A =
133  118  123  107  135  124
139  118  128  115  136  137
133  118  120  107  135  124
136  118  125  114  135  127
134  118  124  110  135  132
135  115  121  114  130  127
141  116  129  122  135  135
136  118  125  114  135  127
143  118  136  116  137  127
137  118  127  112  136  127
136  116  125  117  135  138
Indices start at 1.
row 1 col 1 = 133
row 10 col 1 = 137
row 5 col 6 = 132
row 9 col 4 = 116
row 6 col 6 = 127
row 3 col 4 = 107
row 10 col 6 = 127
row 2 col 1 = 139
row 11 col 3 = 125
row 9 col 2 = 118
row 10 col 4 = 112
row 9 col 6 = 127
row 4 col 2 = 118
row 5 col 2 = 118
row 2 col 6 = 137
row 10 col 2 = 118
row 11 col 2 = 116
row 8 col 2 = 118
row 1 col 5 = 135
row 11 col 6 = 138
row 10 col 5 = 136

W =
[[126 117 141 119 128 124 140 136 111 126]
 [144 135 127 139 121 114 138 129 140 139]
 [131 129 145 119 125 139 146 132 127 126]
 [126 133 126 121 127 125 140 119 126 131]
 [144 117 143 152 121 133 130 129 135 132]]
Rows and columns are counted from 1.
row 1 col 1: 126
row 2 col 8: 129
row 1 col 3: 141
row 3 col 9: 127
row 4 col 2: 133
row 5 col 8: 129
row 1 col 8: 136
row 4 col 3: 126
row 3 col 6: 139
row 1 col 6: 124
row 4 col 4: 121
row 5 col 1: 144
row 1 col 5: 128
row 1 col 9: 111
row 5 col 3: 143
row 5 col 9: 135
row 2 col 3: 127

B =
[[127 128 131 124 124 128 127 141 127]
 [128 127 129 129 134 127 120 126 127]
 [128 129 130 127 128 128 127 133 127]
 [128 127 128 130 127 128 131 154 128]
 [127 128 125 129 129 127 126 139 127]
 [123 129 128 126 124 129 130 134 128]
 [127 129 130 127 128 129 122 148 130]
 [126 129 128 126 127 129 131 121 129]
 [128 128 131 128 128 128 129 132 129]
 [127 129 128 127 130 129 130 141 125]]
Rows and columns are counted from 1.
(1, 1)	127
(4, 9)	128
(4, 8)	154
(7, 8)	148
(6, 8)	134
(1, 9)	127
(4, 3)	128
(2, 3)	129
(6, 7)	130
(3, 2)	129
(3, 8)	133
(7, 6)	129
(4, 7)	131
(10, 5)	130
(6, 9)	128
(5, 3)	125
(9, 7)	129
(5, 4)	129
(3, 4)	127
(9, 3)	131
(5, 7)	126
(2, 6)	127
(1, 5)	124
(6, 6)	129

x =
134  130  123  102  112  141  154  130  152   98  157  139
143  115  153  120  138  126  123  118  144  131  116  137
117  116  144  121  104  113  154  106  103  157  100  101
Indices start at 1.
row 1 col 1	134
row 1 col 3	123
row 3 col 2	116
row 3 col 9	103
row 1 col 2	130
row 3 col 7	154
row 3 col 5	104
row 3 col 10	157
row 3 col 11	100
row 1 col 9	152
row 2 col 10	131

arr =
[[144 128 144 125 120 129]
 [147 125 135 132 115 125]
 [142 132 118 120 115 121]
 [129 120 131 149 129 137]
 [121 124 110 142 130 130]
 [126 129 136 131 135 150]
 [133 137 132 107 125 124]]
Indices start at 1.
(1, 1): 144
(2, 2): 125
(1, 6): 129
(5, 1): 121
(6, 4): 131
(4, 3): 131
(5, 5): 130
(5, 4): 142
(6, 5): 135
(4, 2): 120
(5, 2): 124
(3, 5): 115
(7, 2): 137
(3, 4): 120

M =
[[128 122 133 126 124 122 129 129]
 [124 129 125 133 129 120 118 127]
 [117 149 113 151 143 127 110 114]
 [130 126 134 125 129 132 136 131]
 [133 123 139 120 126 131 140 131]
 [137 108 144 108 117 127 143 144]
 [136 109 144 109 117 128 143 144]
 [117 150 113 151 144 127 111 113]
 [117 150 114 151 144 128 112 112]
 [117 150 114 151 144 128 111 113]
 [120 145 118 145 141 131 116 120]]
Indices start at 1.
(1, 1) -> 128
(10, 6) -> 128
(7, 2) -> 109
(6, 5) -> 117
(2, 7) -> 118
(8, 6) -> 127
(11, 4) -> 145
(4, 8) -> 131
(8, 1) -> 117
(7, 5) -> 117
(5, 2) -> 123
(7, 1) -> 136
(4, 5) -> 129
(11, 6) -> 131
(11, 5) -> 141
(9, 2) -> 150
(6, 7) -> 143
(4, 2) -> 126
(3, 8) -> 114
(1, 3) -> 133
(7, 7) -> 143
(10, 2) -> 150
(1, 4) -> 126
(9, 7) -> 112
(3, 5) -> 143
(5, 7) -> 140
(10, 3) -> 114
(2, 2) -> 129
